Each row is followed by roughly how far along a hidden order it lies, from 0 to 15. A new part has a new order.
(in the rows, 100 means zero)
[108 101  98  97 104 102  95 103 109 124  91  99  92 100 104 100 105 102
 101 142  97] -> 0
[ 89 107 100  93 103 100  94 102 109 111  84 102  85 103  95 107 106 101
 112  53  92] -> 11
[110 105  98  91 100 103  96  99 108 102  91 100  78 101  97 120 110 103
  99  28 101] -> 14
[117 105  98  91 101 104  94  99 110 112  89 100  77 101  97 118 110 104
  95  17  99] -> 14
[107 106  96  94 107 101  90 104 114 152  83  99  70 104 100 106 111 103
 107  86  95] -> 0
[ 93 105 100  96 102  99  96 102 105 115  86 101  92 103  97 106 102 101
 112  80  93] -> 10
[111 105  98  90 102 101  94  98 111 120  92 100  75 104  98 120 111 104
 101  21 106] -> 11
[104 104 100  90 101 101  92 100 107 101  90 100  82 103  97 119 106 102
 103  24 103] -> 9
[103 104  99  97 101 100  97 101 106 111  94 100  92 102 100 109 103 101
 101  79  97] -> 14
[113 102  97  87 101 102  91  98 112 120  92 100  74 105  99 123 114 105
 101  37 109] -> 7
[ 87 101 102 100  98  98  97 101 100  89  99 102  99 101 100  99  92  98
 109  98  99] -> 9
[112 100  98  89  99 103  91  98 108 106  95 100  71 103 101 121 108 104
  97  34 113] -> 6
[122 105 100  92 100 105  95 101 106  97  90  98  80  98  99 116 106 101
  92  15  96] -> 13
[116 100  97  91 100 101  94  97 108 115  95 100  76 105  99 124 108 106
  99  40 117] -> 8
[107 104  99  98 101 103  96 103 108 111  90  99  86  98 100 106 105 102
  98  91  93] -> 9
[124 110  96  86 103 105  92 102 117 141  79  98  56 102  99 127 118 105
  97   0  95] -> 8
[104 102  98  92 103 100  94  99 108 123  95 100  81 105 100 111 108 105
 104  58 107] -> 5
[ 88 104  99  89 105  96  90  98 107 127  89 102  82 110  96 114 109 103
 118  54 113] -> 4
[123 102  98 103  98 105 100 103 102 111  92  97  93  94 105  92  98 100
  89 102  90] -> 10
[114  95 100  93  96 103  93  97 100  82 107 100  93 100 103 117 102 103
  94  69 118] -> 6
[ 86 103 100  89 102  98  94  96 108 105  95 103  78 108  95 121 110 103
 113  18 113] -> 10
[ 97 102  99  98 104 100  93 102 110 131  91  99  86 103 102 101 103 102
 105 121  96] -> 1
[137 101  98  95  97 107  97 102 107 113  90  95  82  94 104 113 105 102
  83  44  96] -> 10
[117  98  98  97 101 101  99 100 104 119  98  98  95 101 105 104 103 103
  96  86 108] -> 4
[103  99  99 100 102 101  94 103 106 118  94  99  98 100 104  94 100 101
 100 136  98] -> 0
[128 102  96  93 103 104  95 101 112 131  91  98  76 101 104 112 111 105
  93  63 104] -> 5
[104 105  99  97 102 101  99 102 104 118  89 100  88 101  98 105 105 101
 100  58  95] -> 13
[ 94 106  98  94 103 100  97 101 108 116  87 100  82 103  96 111 106 101
 107  51  94] -> 13
[125 106  98 103 100 104 101 104 103 131  88  96  88  97 103 105  99 100
  91  90  88] -> 13
[117 103  98 100 100 103 102 103 102 128  92  98  92  98 102 102 103 102
  95 115  93] -> 14
[115 105  99 100 102 102 100 103 103 128  86  98  84 100 100 105 102 100
  98  79  95] -> 13
[119 102  98  90  98 103  94  98 105 103  94 100  74 103  99 119 108 104
  97  42 111] -> 10
[115 102  98  93 100 102  95  97 107 109  97 100  82 103  99 118 109 103
  97  29 109] -> 11
[106 100 100  92 100 101  94  97 105 106  99 101  86 103  98 113 106 103
 101  44 112] -> 9
[ 95 104  99  98 101 101  98 103 106 120  89 100  89 101 100 101 100 100
 105  91  94] -> 9
[115  99  98  89  99 102  91  97 107 101  99 100  81 101 101 124 107 104
  97  33 114] -> 6
[106 100  97  98 103 102  94 103 110 128  92  98  89 100 104  93 102 103
  98 132  97] -> 0
[114 110  95  92 109 103  90 105 121 169  73  97  65 103 101 112 118 105
 104  64  91] -> 0
[112 103  98  92 101 101  95  98 108 106  95 100  79 103  98 117 110 104
 100  32 110] -> 12
[107 104 100  91  99 100  97  99 104 112  91 100  74 104  97 116 104 102
 104   7 107] -> 15
[111 103  97  86 102 101  91  98 111 116  91 101  71 105  98 121 111 105
 102  18 111] -> 7
[ 97 103  99  87 101  98  88  96 109 107  94 103  79 108  95 120 109 102
 112  17 114] -> 8
[134 100  96  91  98 104  96  99 107 125  95  98  74 102 104 118 109 106
  89  45 114] -> 8
[108 101 100  90 101 101  92  98 105 108  93 100  80 103  97 119 108 103
 101  32 109] -> 9
[ 98 105 101  91  98 102  94  98 102  74  95 102  83 101  93 118 106 100
 101   0  97] -> 15

[ 77  67 132 139  82  94  86  94  96 174 142 115 140  79  90 109  49 120
 125 121 121 105  99 103 116  94 117 108  84  89  98 100  82 119 129 112
  88 115 120 110 133  89 157  99 102 145 106 118 106  74  77 131  48  83
 106 135  88 123  75 106 149 127 104 129  97  76 109  97 107 116  92  88
 106 112  98  73  94  96 114 151 105  95 133 117  84  94 122  89  46  95
  86  65  51  96 120  90  53 126  83  86  95  91  93  78 128  81  96  94
 117 136  83  98  72 126 112 130 155  92  70  86  83  87 124  92  65  88
 154  81 107] -> 12
[ 77  67 131 150  87 107  88  94  97 168 132 121 140  82  91 113  52 113
 119 118 113  97 103  95 117  86 116 110  77  93  95  92  86 119 122 120
  94 107 119 106 133  93 140  99 104 137 108 113 110  80  80 130  41  84
  98 127  84 120  69 108 143 129 101 128  88  75 108  99 110 113  91  88
 106 101  97  75 101  93 122 149 110  93 139 118  83  98 116  82  57  89
  90  77  66  95 121  97  68 127  89  79  99 108  96  75 126  74  95 105
 106 138  86  94  66 124 107 114 152  91  72  98  81  98 126  95  68  90
 150  79  97] -> 12
[108 126 103 101 113 124 103 119 108  75  91 100  62  98 142  88 109 113
  83  84 107 133 100  88 113 132 100  79 101  70  83  89  76  81  74  75
 135 105  97 105  90  85  81  65  98 122 100  89  96 112 132 122  96 104
  87 136 108 142 111 106 126 102 127  85  75 124 109 111  92 122 114 115
 113 103  93  97 108  88 103 120 102 115 104 104 119 101 101 106  77 119
  98  78  81 151 102  79 100 103 116 123 101  47 114 123 130 100  88 116
 102  91  91  91 152 120 103 161  85 110  94  77 102  98  96  94 134  98
  79  89 101] -> 4
[ 77  62 136 165  89 112  91  89  94 168 132 123 144  95  67 125  52 102
 130 120 100  64 108  86 115  57 111 126  64 109 106  80 116 127 122 144
  84  99 121 103 132 101 132 118 110 132 106 125 108  89  65 121  33  74
  91 103  78  79  54 113 115 131  79 143  94  73 103  99 120 106  89  73
  73  84 100  70 106  88 130 131 122  78 142 114  77 104  98  64  56  72
  86  86  88  75 119 110  79 129  81  60 108 153  88  61 115  56 107 115
  91 137 101  93  36 115 101  58 160  90  75 118  74 115 128 101  28  79
 160  80  88] -> 15
[106 120 107 113 111 121 103 117 104  89  90 103  75  89 126  87  93 121
  80  89 114 125 103  92 102 132 102  80  96  64  80 110  75  89  96  78
 134 106  97 105  89  95  87  74  92 115 107  85 100 103 130 129  99 110
 100 130 104 117 107 100 137 117 122  95  76 113 111 114 100 115 105 118
 123 104  98 100 109  92 107 117 102 106 100 106 120  99 108 114  72 117
  97  88  78 113 101  86  95 115 119 125  93  67 110 119 144 101  83 104
 106 104  86  87 132 110 104 157  95 100  78  82 105  96 107  93 128 110
  91  92 106] -> 5
[112 106  95 115 125 116 108  90 103  70  63  99  82  99  73  87 111 105
  86  86  93  69 103  92  85 101  86 116  86 102 106 134 122  92  96 105
 102  82  71  91  87 113  59 100  88  67 109  94 101 121 110  93 106 110
  91  64  87  29 106  94  80 109  83 109  89 109  98 124 109  81  92 102
  61  82 109 109 127 114 115  45 116  86  75  91 126 110  93  98 139  92
 102 134 140  57  83 122 133 111 112  88  78 156 106  99 125  98 107 109
  80 102 115  85  75  76  89  67  83  92  93 151 103 124 112 110  87 124
  93 110  97] -> 8
[119 131  80  76 125 103 110 110 102  55  64  83  64  86 121  69 120 115
  62  80 109 131  94 112  77 146  93  75 119  78  92 137  78  75  86  60
 129  99  80 101  75 108  73  78  79  79 109  71  92 114 137 101 144 124
 114 105 117  94 138  87 122  97 123  71  88 119 105 115  88  96 106 126
 129 102 108 128 107 114  90  75  94 114  67  93 136  98 114 134  92 127
 103 115 104  93  84  94 112  93 123 139  77  75 104 137 141 143  91  91
 104  87  91 102 146  81 102 143  57  98  93 100 126  98  94 102 162 136
  63 115 114] -> 1
[108 109 106 119 120 136 102 102 102  77  87 103  79  98 110  94  97 107
  87  86  98 105 106  83  98 109  97  93  85  84  89 101  96  92  88  92
 130  88  94 103  88 101  74  87  97  99 105  97 106 113 118 118  94 108
  86 101  94  76  92 100 112 112 108 101  78 114 103 115 111 104 101 111
  90  80  98 101 121  93 117  95 115 100 102 101 121 105  97  94  98 102
 101  99 104  87 100 100 116 116 116 103  97 114 108 106 139  88  93 118
  89 106  97  86  97 102  94 109 101  96  82 120  98 117 111 102 103 111
  91  92 101] -> 7
[134 136  63  79 141 110 109 110  96  24  38  78  55 108  84  81 152  88
  65  75  78  88 114  99  66 107  79  90 119  91 104 132 124  79  83  73
 107  72  74  89  41 119  40 122  84  26 100  64  94 127 120  80 176 131
 102  44 121  20 132  76  55 100  94  75 106 119  93 116 118  70  99 124
  96  86 108 145 119  96  85  16 112  90  57  80 132 107  84 124 158 106
 122 153 183  37  68 120 163  76 131 127  93 147  95 128 112 114 104  92
  77  67 119  86 114  51  91  97  50  95 114 129 125 117  87 117 124 140
  47 131 116] -> 0
[107  82 112 131 104 114  97  76  96  97  93 105  98 107  55  95  93 103
 116  90  95  65 105  79  99  91  87 131  76 103 108 126 137 112 106 123
  94  80  82  98  91 108  75 117 103  90  99 126 114 110  81  92  84 101
  84  65  77  28  87  96  71 108  83 143 105 110  93 117 129  82  89  91
  36  80 104  86 129  97 121  77 122  79  93  93 111 105  83  82 130  86
 105 104 120  27  83 117 118 124 105  71  89 159 103  71 124  72 103 100
  89 120 124  81  40  92  85  48 124  96  83 141  86 118 122 111  46  94
 118 102 113] -> 13
